Below is a small trained network, with its code and all its weights. Each question gives an input and a target symbol and asks what happens when units are switched off, that is, made to give their printed mean instead of their output.

import numpy as np


def w(rows, s, z=0):
    codes = np.array(rows[::2]) - 128.0
    scale = np.full(codes.shape[1], s)
    scale[-1] = z or s
    return codes * scale


def norm(h):
    return h / np.sqrt((h * h).mean(-1, keepdims=True) + 1e-5)


def f(y):
    return np.maximum(y, 0)


def softmax(a):
    e = np.exp(a - a.max(-1, keepdims=True))
    return e / e.sum(-1, keepdims=True)


def log_softmax(a):
    a = a - a.max(-1, keepdims=True)
    return a - np.log(np.exp(a).sum(-1, keepdims=True))


def net(x, mask):
    ids = ['δθξπτφψω'.index(c) for c in x.split()]
    T = len(ids)
    res = E[ids] + P[:T]
    u = 0
    for l in range(3):
        r = norm(res)
        for j in range(3):
            rows = slice(3 * j, 3 * j + 3)
            q, k, v = (r @ M[l][rows].T for M in (Q, K, V))
            z = softmax(np.where(np.tri(T) > 0, q @ k.T / 3**0.5, -1e9)) @ v
            o = O[l][rows]
            res = res + np.where(mask[u + j], z, o[:, -1]) @ o[:, :-1]
        u += 3
        y = f(norm(res) @ A[l][:, :-1].T + A[l][:, -1])
        res = res + np.where(mask[u : u + 4], y, B[l][:, -1]) @ B[l][:, :-1]
        u += 4
    return log_softmax(norm(res)[-1] @ U[:, :-1].T + U[:, -1])


Q, K, V, O, A, B = {}, {}, {}, {}, {}, {}
E = w([
[144,122,99,140,146,102],'δ',
[88,152,5,140,87,16],'θ',
[92,93,81,183,118,93],'ξ',
[126,121,94,153,159,85],'π',
[135,138,17,144,103,16],'τ',
[134,118,102,113,152,107],'φ',
[90,110,93,166,128,82],'ψ',
[115,131,80,110,165,76],'ω',
],0.0013)
P = w([
[124,46,155,61,83,203],'0',
[96,175,179,221,22,119],'1',
[156,85,178,51,186,250],'2',
[204,51,159,117,58,146],'3',
[106,148,158,208,27,118],'4',
[138,168,178,71,161,254],'5',
[186,59,155,130,41,158],'6',
[110,143,157,205,33,118],'7',
[130,192,171,72,149,237],'8',
],0.00084)
Q[0] = w([
[142,142,169,45,139,99],'L0H1',
[153,6,156,181,106,83],'L0H1',
[181,5,144,220,93,124],'L0H1',
[142,92,217,199,71,92],'L0H2',
[120,90,187,217,83,112],'L0H2',
[18,208,76,128,197,180],'L0H2',
[56,192,97,176,97,126],'L0H3',
[189,47,124,64,165,122],'L0H3',
[90,117,166,129,81,123],'L0H3',
],0.0031)
K[0] = w([
[120,80,116,47,176,195],'L0H1',
[182,83,98,69,101,61],'L0H1',
[213,98,124,67,44,41],'L0H1',
[141,74,129,194,57,74],'L0H2',
[139,79,132,212,56,64],'L0H2',
[112,253,135,114,186,115],'L0H2',
[173,59,138,129,169,156],'L0H3',
[54,218,95,185,86,111],'L0H3',
[210,138,104,135,158,121],'L0H3',
],0.0029)
V[0] = w([
[178,148,104,142,116,152],'L0H1',
[117,94,164,142,172,164],'L0H1',
[142,147,120,93,2,81],'L0H1',
[160,111,153,143,76,67],'L0H2',
[119,151,122,177,27,63],'L0H2',
[73,115,140,215,70,90],'L0H2',
[116,160,132,131,86,80],'L0H3',
[80,188,111,159,111,102],'L0H3',
[103,136,130,70,105,129],'L0H3',
],0.0018)
O[0] = w([
[113,133,135,105,145,99,116],'L0H1',
[137,109,38,114,130,112,53],'L0H1',
[141,134,250,138,133,107,252],'L0H1',
[151,186,123,68,136,100,174],'L0H2',
[215,129,155,62,196,148,236],'L0H2',
[173,176,52,54,187,133,208],'L0H2',
[73,138,87,164,89,87,167],'L0H3',
[88,87,114,183,93,142,151],'L0H3',
[116,153,78,136,176,119,147],'L0H3',
],0.0015,0.0013)
A[0] = w([
[103,100,136,113,247,127,107],'L0N1',
[126,142,160,215,93,85,2],'L0N2',
[113,194,71,90,73,57,134],'L0N3',
[117,169,71,203,162,53,91],'L0N4',
],0.0016,0.00055)
B[0] = w([
[156,206,144,114,123,70,155],'L0N1',
[159,204,54,87,195,219,160],'L0N2',
[100,68,250,162,134,187,251],'L0N3',
[187,144,115,159,251,203,207],'L0N4',
],0.0017,0.0018)
Q[1] = w([
[188,59,123,95,68,143],'L1H1',
[21,255,80,158,133,110],'L1H1',
[35,203,56,178,172,114],'L1H1',
[185,119,89,216,176,112],'L1H2',
[79,2,17,75,96,123],'L1H2',
[182,82,251,132,149,158],'L1H2',
[143,252,216,216,108,214],'L1H3',
[104,135,228,164,224,242],'L1H3',
[183,147,18,139,29,23],'L1H3',
],0.0026)
K[1] = w([
[193,93,179,135,82,96],'L1H1',
[12,193,95,108,150,105],'L1H1',
[52,181,78,125,174,128],'L1H1',
[188,204,217,142,123,109],'L1H2',
[154,110,97,57,73,70],'L1H2',
[105,177,81,168,211,92],'L1H2',
[191,206,178,162,177,193],'L1H3',
[142,133,185,29,180,224],'L1H3',
[150,112,58,253,100,58],'L1H3',
],0.0034)
V[1] = w([
[17,183,91,130,247,92],'L1H1',
[42,158,134,19,200,108],'L1H1',
[160,98,204,106,81,59],'L1H1',
[76,110,153,210,192,131],'L1H2',
[161,139,235,154,107,133],'L1H2',
[138,133,94,201,98,81],'L1H2',
[194,175,143,215,143,189],'L1H3',
[118,102,130,200,96,39],'L1H3',
[93,169,112,141,87,62],'L1H3',
],0.0013)
O[1] = w([
[197,76,151,61,80,243,183],'L1H1',
[201,164,160,149,153,205,230],'L1H1',
[50,121,17,152,133,143,254],'L1H1',
[117,197,102,74,173,66,236],'L1H2',
[139,42,116,67,185,148,144],'L1H2',
[75,119,63,82,86,85,88],'L1H2',
[81,68,72,91,185,42,43],'L1H3',
[228,2,190,54,205,202,142],'L1H3',
[183,56,139,183,196,174,2],'L1H3',
],0.001,0.00019)
A[1] = w([
[62,159,230,79,145,99,218],'L1N1',
[5,186,109,27,152,155,252],'L1N2',
[214,163,153,154,146,76,112],'L1N3',
[133,62,134,214,83,116,64],'L1N4',
],0.0015,0.00019)
B[1] = w([
[189,100,171,222,164,94,216],'L1N1',
[153,95,68,179,198,68,255],'L1N2',
[28,119,110,195,174,164,246],'L1N3',
[129,246,176,18,213,102,206],'L1N4',
],0.0012,0.00099)
Q[2] = w([
[79,150,138,201,121,206],'L2H1',
[136,61,160,187,114,53],'L2H1',
[188,124,141,56,96,77],'L2H1',
[185,3,108,64,158,79],'L2H2',
[114,204,103,182,110,125],'L2H2',
[177,44,117,80,89,94],'L2H2',
[138,127,124,158,124,69],'L2H3',
[199,85,82,85,129,83],'L2H3',
[138,156,139,170,116,101],'L2H3',
],0.0046)
K[2] = w([
[174,180,183,217,218,28],'L2H1',
[91,182,151,158,66,182],'L2H1',
[120,62,172,28,48,207],'L2H1',
[1,58,169,44,24,127],'L2H2',
[171,180,85,204,182,152],'L2H2',
[56,108,95,115,52,114],'L2H2',
[138,178,165,154,152,50],'L2H3',
[184,61,148,121,127,55],'L2H3',
[137,203,125,194,174,100],'L2H3',
],0.0038)
V[2] = w([
[204,236,56,57,142,95],'L2H1',
[91,31,65,62,100,172],'L2H1',
[74,89,114,104,197,70],'L2H1',
[251,189,66,216,112,90],'L2H2',
[165,48,85,61,104,69],'L2H2',
[149,146,96,98,80,17],'L2H2',
[142,87,123,157,69,227],'L2H3',
[191,150,25,137,127,98],'L2H3',
[149,82,118,10,136,143],'L2H3',
],0.0016)
O[2] = w([
[106,157,82,226,119,58,119],'L2H1',
[226,119,81,114,241,206,1],'L2H1',
[164,215,224,107,70,84,180],'L2H1',
[217,10,155,109,236,153,138],'L2H2',
[137,198,143,225,203,91,48],'L2H2',
[130,120,77,186,245,95,47],'L2H2',
[141,192,162,150,165,25,28],'L2H3',
[87,180,209,52,71,185,119],'L2H3',
[155,58,231,198,221,112,78],'L2H3',
],0.0011,0.00082)
A[2] = w([
[184,201,231,115,149,96,140],'L2N1',
[197,5,46,77,182,196,126],'L2N2',
[144,2,36,243,147,212,1],'L2N3',
[207,83,224,154,35,33,41],'L2N4',
],0.0013,0.0009)
B[2] = w([
[164,93,92,69,75,101,248],'L2N1',
[104,208,154,156,119,185,172],'L2N2',
[57,4,45,32,142,114,149],'L2N3',
[86,98,192,192,148,222,192],'L2N4',
],0.0024,0.0011)
U = w([
[116,85,74,217,179,61,53],'δ',
[212,111,84,21,35,93,253],'θ',
[223,200,66,151,222,146,121],'ξ',
[54,40,23,98,176,197,12],'π',
[165,92,190,123,196,42,28],'τ',
[28,191,106,196,26,49,155],'φ',
[122,237,144,145,138,255,92],'ψ',
[99,39,240,166,70,203,252],'ω',
],0.006,0.00072)

Each question gives the input, a string of symbols that net reads in full, and the target symbol t.
The units are the heads (3 rows each of Q, K, V and O) and the neurons (one row each of A and B). Each row of codes is followed by its name. A weight is (code - 128) times the scale printed after its matrix; where a second scale follows, it is the last column's (O, A, B and U).
mask holds one flag per unit, layer by layer, with each layer's heads first. A switched-off unit (its flag False) gives its mean, the last column of its rows in O or B, instead of its output. The means were averaged over made-up inputs and are rounded, as every weight is.
A unit's drop is (log p(t) with every unit on - log p(t) with that unit switched off) / (log p(t) with every unit on - log p(t) with every unit switched off).
The circuit of an input: a set's keep is (log p(t) with only the set's units on - log p(t) with every unit switched off) / (log p(t) with every unit on - log p(t) with every unit switched off). Starting from the 12 units with the biggest drops (on a tie, the unit counted first), units are removed one at a time, each time the one whose removal leaves the highest keep (on an exact tie, the one counted first), for as long as the keep stays at least 0.8.
units of the circuit, in order: the units of the circuit, biggest drop first
most important unit: the unit with the biggest drop
top k neurons: the k neurons with the biggest drops, biggest first
k most important neurons of layer l: the k neurons of layer l with the biggest drops, biggest first
input θ ψ ψ τ ξ, target π: units of the circuit, in order => (L0N2, L2N3, L2H2)
input θ π τ φ θ ξ ξ θ ξ, target ξ: 2 most important neurons of layer 1 => (L1N2, L1N3)
input θ φ ξ φ δ, target θ: most important unit => L0N2
input ψ ψ φ ξ δ, target θ: units of the circuit, in order => (L0H2, L2N1)
input π φ π θ θ θ ω, target δ: top 2 neurons => (L0N3, L1N4)
input ψ δ ξ, target ψ: units of the circuit, in order => (L2N2, L0N3)
input θ ξ θ φ φ ω θ ξ, target π: units of the circuit, in order => (L0N2, L0H2, L2N3)
input ψ ξ τ, target ψ: top 3 neurons => (L2N2, L0N3, L1N2)
input θ δ π, target θ: top 2 neurons => (L0N1, L0N3)
input φ θ θ θ ψ π θ θ π, target π: units of the circuit, in order => (L0H1, L2H2, L0H2, L0N3)
input θ δ θ, target θ: top 4 neurons => (L0N3, L0N2, L2N1, L1N3)
input ω θ θ θ φ ω φ φ π, target ω: 2 most important neurons of layer 2 => (L2N2, L2N1)
input π θ θ θ, target δ: top 3 neurons => (L0N3, L1N3, L1N4)
input τ ξ θ, target τ: top 3 neurons => (L0N3, L0N2, L1N2)
input ψ θ ξ θ π, target ξ: most important unit => L0N4
input θ θ φ φ ω φ θ π φ, target φ: 2 most important neurons of layer 0 => (L0N3, L0N4)
input π φ φ, target π: 3 most important neurons of layer 0 => (L0N3, L0N4, L0N2)
input φ ξ τ θ ξ ω ω θ π, target ω: 3 most important neurons of layer 1 => (L1N4, L1N1, L1N3)
input ξ ψ θ φ θ ψ φ, target ξ: top 3 neurons => (L0N3, L1N3, L0N4)
input ξ θ θ ω, target ξ: top 2 neurons => (L0N3, L1N3)
input θ ξ θ φ θ θ ω, target ω: most important unit => L0H1
input δ φ π ω, target φ: 3 most important neurons of layer 1 => (L1N4, L1N1, L1N2)
input φ θ θ θ θ π φ, target θ: 2 most important neurons of layer 1 => (L1N4, L1N1)
input ψ δ θ π ω θ ξ φ ξ, target θ: top 3 neurons => (L0N1, L0N3, L0N4)
input φ ψ ψ, target φ: 2 most important neurons of layer 0 => (L0N4, L0N3)
input ω θ θ φ ψ ψ, target θ: top 3 neurons => (L0N1, L0N3, L1N3)
input φ δ π, target φ: most important unit => L0H2
input φ θ θ δ π φ θ φ ω, target φ: top 2 neurons => (L1N4, L0N4)
input φ θ θ ξ τ ψ θ θ θ, target ψ: 2 most important neurons of layer 0 => (L0N3, L0N4)
input ξ θ θ τ ω φ θ, target ξ: top 3 neurons => (L1N4, L0N3, L1N3)
